Here is a tiny trained network, its code and every weight. The questions are about switching its units off for an input and a class, where a switched-off unit gives its printed mean instead of its output.

import numpy as np


def w(rows, s, z=0):
    codes = np.array(rows[::2]) - 128.0
    scale = np.full(codes.shape[1], s)
    scale[-1] = z or s
    return codes * scale


def f(y):
    return y / 2 * (1 + np.tanh(0.7978845608 * (y + 0.044715 * y**3)))


def log_softmax(a):
    a = a - a.max(-1, keepdims=True)
    return a - np.log(np.exp(a).sum(-1, keepdims=True))


def net(x, mask):
    res = np.array(x, float).reshape(1, 3) / 4 @ E
    y = f(res @ A[0][:, :-1].T + A[0][:, -1])
    res = res + np.where(mask, y, B[0][:, -1]) @ B[0][:, :-1]
    return log_softmax(res[-1] @ U[:, :-1].T + U[:, -1])


A, B = {}, {}
E = w([
[32,126,68,203,59,75],'x0',
[179,90,56,176,8,224],'x1',
[154,182,15,173,242,145],'x2',
],0.011)
A[0] = w([
[91,188,141,106,152,111,249],'neuron 0',
[106,184,142,149,194,63,119],'neuron 1',
[158,212,14,206,210,106,124],'neuron 2',
[145,119,205,133,156,26,107],'neuron 3',
[136,67,46,196,64,254,140],'neuron 4',
[53,106,72,232,107,77,107],'neuron 5',
[85,178,159,96,166,74,167],'neuron 6',
[65,143,104,35,182,91,108],'neuron 7',
[15,47,131,75,35,70,121],'neuron 8',
[162,179,52,167,197,131,114],'neuron 9',
[210,87,209,70,130,146,123],'neuron 10',
[205,111,99,188,64,202,110],'neuron 11',
[237,176,137,57,199,215,107],'neuron 12',
[66,170,174,161,190,87,114],'neuron 13',
[26,171,73,248,108,47,120],'neuron 14',
],0.0082,0.015)
B[0] = w([
[59,139,99,113,133,249,252],'neuron 0',
[179,151,100,105,96,131,181],'neuron 1',
[148,143,203,166,63,166,228],'neuron 2',
[221,128,96,109,60,90,176],'neuron 3',
[131,130,99,98,118,150,249],'neuron 4',
[165,88,120,160,164,105,188],'neuron 5',
[127,121,111,117,114,149,205],'neuron 6',
[212,113,83,103,112,106,170],'neuron 7',
[160,96,169,178,129,159,205],'neuron 8',
[158,138,184,175,72,139,192],'neuron 9',
[151,63,156,183,156,140,187],'neuron 10',
[164,151,64,81,119,135,203],'neuron 11',
[129,46,118,169,188,77,209],'neuron 12',
[192,122,75,100,104,121,177],'neuron 13',
[136,72,120,168,203,86,211],'neuron 14',
],0.013,0.014)
U = w([
[165,127,42,62,99,130,119],'0',
[135,73,139,170,249,113,126],'1',
[144,123,246,157,57,147,129],'2',
[19,150,103,90,174,205,252],'3',
[92,133,133,100,135,90,104],'4',
[107,156,152,127,150,106,106],'5',
[132,150,144,101,127,101,101],'6',
],0.015,0.012)

Each question gives the input, the list of numbers given to net, and the class t.
The units are the neurons (one row each of A and B). Each row of codes is followed by its name. A weight is (code - 128) times the scale printed after its matrix; where a second scale follows, it is the last column's (A, B and U).
mask holds one flag per neuron, in row order. A switched-off neuron (its flag False) gives its mean, the last column of its row in B, instead of its output. The means were averaged over made-up inputs and are rounded, as every weight is.
A unit's drop is (log p(t) with every unit on - log p(t) with that unit switched off) / (log p(t) with every unit on - log p(t) with every unit switched off).
The circuit of an input: a set's keep is (log p(t) with only the set's units on - log p(t) with every unit switched off) / (log p(t) with every unit on - log p(t) with every unit switched off). Starting from the 12 units with the biggest drops (on a tie, the unit counted first), units are removed one at a time, each time the one whose removal leaves the highest keep (on an exact tie, the one counted first), for as long as the keep stays at least 0.8.
circuit, biggest first: the units of the circuit, biggest drop first
k most important neurons: the k neurons with the biggest drops, biggest first
drop of u: that unit's drop, to one decimal
input [-5,5,7], class 2: circuit, biggest first -> [neuron 2]
input [-4,5,-5], class 0: 2 most important neurons -> [neuron 2; neuron 11]
input [-7,1,8], class 2: 4 most important neurons -> [neuron 2; neuron 9; neuron 14; neuron 5]
input [-6,-1,-5], class 1: circuit, biggest first -> [neuron 2; neuron 10]
input [8,-8,-7], class 0: 2 most important neurons -> [neuron 3; neuron 13]
input [1,-7,8], class 2: 3 most important neurons -> [neuron 2; neuron 9; neuron 11]
input [6,-5,-3], class 1: 3 most important neurons -> [neuron 14; neuron 8; neuron 11]
input [-8,-5,-7], class 1: 3 most important neurons -> [neuron 10; neuron 2; neuron 12]
input [-4,-6,8], class 2: 2 most important neurons -> [neuron 2; neuron 9]
input [-1,8,-7], class 0: 2 most important neurons -> [neuron 11; neuron 2]
input [4,4,6], class 2: 3 most important neurons -> [neuron 2; neuron 9; neuron 12]
input [-5,-7,8], class 2: 3 most important neurons -> [neuron 2; neuron 9; neuron 11]
input [-6,-3,8], class 2: 3 most important neurons -> [neuron 2; neuron 9; neuron 14]
input [8,5,-3], class 1: circuit, biggest first -> [neuron 14]
input [7,5,-5], class 1: 2 most important neurons -> [neuron 14; neuron 8]
input [-5,6,-4], class 0: drop of neuron 0 -> 0.0
input [0,3,3], class 3: drop of neuron 3 -> 0.3
input [-7,6,5], class 1: drop of neuron 13 -> 0.1
input [-7,2,4], class 1: drop of neuron 12 -> 2.4
input [-3,2,-1], class 3: most important neuron -> [neuron 14]
